Here is a tiny trained network, its code and every weight. The questions are about switching its units off for an input and a target symbol, where a switched-off unit gives its printed mean instead of its output.

import numpy as np


def w(rows, s, z=0):
    codes = np.array(rows[::2]) - 128.0
    scale = np.full(codes.shape[1], s)
    scale[-1] = z or s
    return codes * scale


def f(y):
    return np.maximum(y, 0)


def softmax(a):
    e = np.exp(a - a.max(-1, keepdims=True))
    return e / e.sum(-1, keepdims=True)


def log_softmax(a):
    a = a - a.max(-1, keepdims=True)
    return a - np.log(np.exp(a).sum(-1, keepdims=True))


def net(x, mask):
    ids = ['ΓΔΘΞΨβεζημπστ'.index(c) for c in x.split()]
    T = len(ids)
    res = E[ids] + P[:T]
    u = 0
    for l in range(2):
        q, k, v = (res @ M[l].T for M in (Q, K, V))
        z = softmax(np.where(np.tri(T) > 0, q @ k.T / 2**0.5, -1e9)) @ v
        res = res + np.where(mask[u], z, O[l][:, -1]) @ O[l][:, :-1]
        u += 1
        y = f(res @ A[l][:, :-1].T + A[l][:, -1])
        res = res + np.where(mask[u : u + 16], y, B[l][:, -1]) @ B[l][:, :-1]
        u += 16
    return log_softmax(res[-1] @ U[:, :-1].T + U[:, -1])


Q, K, V, O, A, B = {}, {}, {}, {}, {}, {}
E = w([
[146,159,193,85,156],'Γ',
[161,89,179,191,187],'Δ',
[73,79,171,127,255],'Θ',
[66,141,211,90,103],'Ξ',
[137,140,86,95,173],'Ψ',
[114,162,88,167,106],'β',
[108,112,98,151,90],'ε',
[192,168,148,168,185],'ζ',
[155,133,216,124,106],'η',
[47,89,114,103,117],'μ',
[124,94,170,31,167],'π',
[239,105,141,54,109],'σ',
[78,89,135,113,110],'τ',
],0.022)
P = w([
[97,97,1,142,68],'0',
[104,105,32,146,75],'1',
[122,109,64,141,67],'2',
[131,117,86,134,80],'3',
[151,122,121,139,63],'4',
[143,136,123,127,82],'5',
[113,151,108,95,102],'6',
[166,132,165,117,78],'7',
[138,145,139,88,102],'8',
[138,161,156,85,102],'9',
[143,167,167,81,109],'10',
[119,177,142,71,110],'11',
],0.0054)
Q[0] = w([
[100,193,74,255,179],'L0H1',
[182,111,93,104,83],'L0H1',
],0.0095)
K[0] = w([
[74,240,3,207,64],'L0H1',
[205,182,23,165,133],'L0H1',
],0.0068)
V[0] = w([
[145,135,180,168,54],'L0H1',
[185,209,77,46,2],'L0H1',
],0.0053)
O[0] = w([
[118,146,112,153,128,112],'L0H1',
[52,185,11,100,2,5],'L0H1',
],0.0095,0.0011)
A[0] = w([
[89,112,158,77,39,85],'L0N1',
[117,103,139,212,134,86],'L0N2',
[140,191,86,109,225,146],'L0N3',
[171,168,144,130,110,254],'L0N4',
[139,122,94,188,75,30],'L0N5',
[182,134,156,69,163,144],'L0N6',
[2,166,154,137,113,224],'L0N7',
[81,172,154,95,169,191],'L0N8',
[114,53,128,113,70,127],'L0N9',
[199,204,114,81,58,89],'L0N10',
[146,190,25,207,85,83],'L0N11',
[124,107,95,110,178,185],'L0N12',
[62,145,198,40,157,115],'L0N13',
[172,155,143,155,130,80],'L0N14',
[172,107,63,213,136,190],'L0N15',
[149,123,58,140,232,146],'L0N16',
],0.009,0.0032)
B[0] = w([
[133,97,181,80,158,206],'L0N1',
[137,178,164,138,137,157],'L0N2',
[138,162,93,139,71,177],'L0N3',
[97,237,37,92,76,191],'L0N4',
[85,96,82,128,130,145],'L0N5',
[47,171,103,94,73,218],'L0N6',
[144,55,174,113,115,212],'L0N7',
[189,76,158,210,70,201],'L0N8',
[45,81,142,138,171,173],'L0N9',
[100,94,157,72,88,188],'L0N10',
[143,195,112,180,187,174],'L0N11',
[222,128,122,99,197,170],'L0N12',
[143,129,239,120,110,254],'L0N13',
[248,101,172,120,254,149],'L0N14',
[234,109,70,190,82,166],'L0N15',
[147,140,106,96,102,185],'L0N16',
],0.0059,0.0079)
Q[1] = w([
[187,122,14,251,254],'L1H1',
[126,131,53,120,106],'L1H1',
],0.0091)
K[1] = w([
[152,88,63,254,172],'L1H1',
[112,150,66,134,141],'L1H1',
],0.0089)
V[1] = w([
[148,20,250,213,72],'L1H1',
[67,182,252,162,219],'L1H1',
],0.0032)
O[1] = w([
[5,125,204,118,224,254],'L1H1',
[41,153,2,194,148,182],'L1H1',
],0.0077,0.0052)
A[1] = w([
[155,11,120,182,158,168],'L1N1',
[140,164,119,177,172,53],'L1N2',
[117,59,115,94,123,124],'L1N3',
[150,130,207,184,148,194],'L1N4',
[161,105,161,104,156,188],'L1N5',
[194,195,114,198,125,110],'L1N6',
[47,180,161,138,135,104],'L1N7',
[118,119,143,201,128,95],'L1N8',
[144,130,78,147,52,158],'L1N9',
[201,106,130,210,171,23],'L1N10',
[78,80,113,140,144,4],'L1N11',
[129,133,176,147,99,162],'L1N12',
[128,75,49,117,154,145],'L1N13',
[106,170,151,59,108,165],'L1N14',
[132,97,199,78,168,97],'L1N15',
[115,39,95,139,113,118],'L1N16',
],0.012,0.0044)
B[1] = w([
[254,184,135,176,85,178],'L1N1',
[34,95,153,22,52,150],'L1N2',
[243,148,240,90,143,164],'L1N3',
[195,178,94,100,108,231],'L1N4',
[165,159,26,123,170,191],'L1N5',
[37,175,126,53,141,169],'L1N6',
[179,152,176,217,116,220],'L1N7',
[59,120,86,151,85,153],'L1N8',
[37,87,176,173,237,170],'L1N9',
[50,160,228,107,50,161],'L1N10',
[135,223,136,115,114,161],'L1N11',
[185,103,67,102,139,180],'L1N12',
[144,11,15,160,164,139],'L1N13',
[114,64,107,206,86,208],'L1N14',
[52,85,84,105,153,254],'L1N15',
[184,15,128,196,79,147],'L1N16',
],0.0058,0.016)
U = w([
[125,159,115,142,44,126],'Γ',
[243,225,185,182,79,192],'Δ',
[229,188,171,128,254,166],'Θ',
[59,142,236,195,81,106],'Ξ',
[161,144,25,98,161,229],'Ψ',
[29,145,63,148,87,105],'β',
[168,131,99,232,48,254],'ε',
[91,192,150,51,97,42],'ζ',
[131,150,119,135,70,146],'η',
[171,122,148,128,128,72],'μ',
[88,86,144,31,191,49],'π',
[155,108,134,64,16,105],'σ',
[169,129,144,136,115,99],'τ',
],0.0071,0.0041)

Each question gives the input, a string of symbols that net reads in full, and the target symbol t.
The units are the heads (2 rows each of Q, K, V and O) and the neurons (one row each of A and B). Each row of codes is followed by its name. A weight is (code - 128) times the scale printed after its matrix; where a second scale follows, it is the last column's (O, A, B and U).
mask holds one flag per unit, layer by layer, with each layer's heads first. A switched-off unit (its flag False) gives its mean, the last column of its rows in O or B, instead of its output. The means were averaged over made-up inputs and are rounded, as every weight is.
A unit's drop is (log p(t) with every unit on - log p(t) with that unit switched off) / (log p(t) with every unit on - log p(t) with every unit switched off).
The circuit of an input: a set's keep is (log p(t) with only the set's units on - log p(t) with every unit switched off) / (log p(t) with every unit on - log p(t) with every unit switched off). Starting from the 12 units with the biggest drops (on a tie, the unit counted first), units are removed one at a time, each time the one whose removal leaves the highest keep (on an exact tie, the one counted first), for as long as the keep stays at least 0.8.
circuit, biggest first: the units of the circuit, biggest drop first
unit that matters most: the unit with the biggest drop
k most important neurons: the k neurons with the biggest drops, biggest first
k most important neurons of layer l: the k neurons of layer l with the biggest drops, biggest first
drop when u is switched off: that unit's drop, to one decimal
input π ε Θ τ Ψ Δ, target Δ: 2 most important neurons -> L1N1, L0N15
input ε σ Δ μ Ψ Ξ μ, target Ξ: 2 most important neurons of layer 0 -> L0N13, L0N11
input Γ Ξ μ Ξ Γ σ Γ σ μ, target σ: circuit, biggest first -> L0N10, L0H1, L1H1, L0N7
input τ Θ Ξ η β Ψ τ Γ η, target Ξ: circuit, biggest first -> L1H1, L0N13, L0H1
input ζ η Γ β μ ε Γ Δ, target Δ: circuit, biggest first -> L1N1, L1N4
input Ξ μ σ Ξ τ τ, target Ξ: 3 most important neurons -> L0N13, L0N11, L0N7
input Γ Ψ Ξ Ξ τ, target Ξ: unit that matters most -> L1H1
input σ ε μ Δ μ Δ Ξ ζ σ σ τ, target σ: circuit, biggest first -> L0N10, L0H1, L1H1, L1N7
input Δ Ξ π Ψ μ Δ Θ η, target Θ: circuit, biggest first -> L0H1, L0N14
input Ξ σ σ Γ, target σ: circuit, biggest first -> L0H1, L0N10, L1H1
input σ β ζ η, target σ: circuit, biggest first -> L1H1, L0H1, L1N7
input σ Ψ β τ, target σ: circuit, biggest first -> L1H1, L0H1
input Δ Δ Θ, target Θ: 2 most important neurons -> L1N1, L0N12
input Ψ ζ Γ τ σ Ξ Γ, target Ξ: 4 most important neurons -> L0N13, L0N11, L0N7, L0N1
input η Ξ β σ η σ μ, target σ: 3 most important neurons of layer 0 -> L0N10, L0N7, L0N1
input Δ Ψ Ξ π τ Δ Γ ζ β β, target β: 2 most important neurons of layer 0 -> L0N11, L0N13
input σ τ ε Ψ Ξ Ψ β π ζ, target ζ: most important neuron of layer 1 -> L1N6
input ζ ζ σ Ξ η, target Ξ: 3 most important neurons of layer 0 -> L0N13, L0N11, L0N7
input σ Δ Δ Θ β μ σ, target σ: drop when L1N14 is switched off -> 0.1
input Ξ ζ η Γ, target Ξ: drop when L0N4 is switched off -> 0.1
input β Ξ σ σ, target σ: drop when L1H1 is switched off -> 0.6
input β ε ζ, target ζ: most important neuron of layer 0 -> L0N11
